[[-60.4 -18.2]
 [ 49.1  63.5]]
->
[-60.4  63.5]

[[-70.3  -3.4  -0.1  -9.2 -14.0]
 [-39.6 -39.8 -10.9 -37.5   9.4]
 [-22.7 -51.4 -26.5 -33.2   7.1]]
->
[-70.3 -39.8 -26.5]

[[-14.3  25.8]
 [-35.2  60.0]]
->
[-14.3  60.0]

[[32.4 66.3 67.1 69.2 68.9]
 [ 1.3 23.7 64.3 68.4 65.4]
 [32.0 66.6 67.0 68.7 68.4]
 [ 1.6 -1.6  2.9 41.7 65.4]
 [ 2.2 31.5 65.2 68.5 65.4]]
->
[32.4 23.7 67.0 41.7 65.4]

[[69.2 29.3]
 [ 5.6 62.3]
 [-7.4  1.4]
 [27.0 65.9]]
->
[69.2 62.3]

[[-26.8 -14.0 -38.3 -37.5]
 [-49.7  20.1  52.2  14.0]
 [ 42.0  11.5 -15.2  -8.5]
 [  0.8 -36.8 -22.6 -20.0]
 [  2.7   1.1  35.2 -70.6]]
->
[-26.8  20.1 -15.2 -20.0]

[[-44.2   4.8]
 [-76.3  33.0]
 [-70.9  54.2]
 [-16.1  35.0]]
->
[-44.2  33.0]

[[ 47.6  55.4  39.1]
 [ 55.3 -50.7  53.7]
 [  0.4  27.3  12.6]
 [-49.6 -34.9 -52.6]
 [  6.9  22.1   6.3]]
->
[ 47.6 -50.7  12.6]
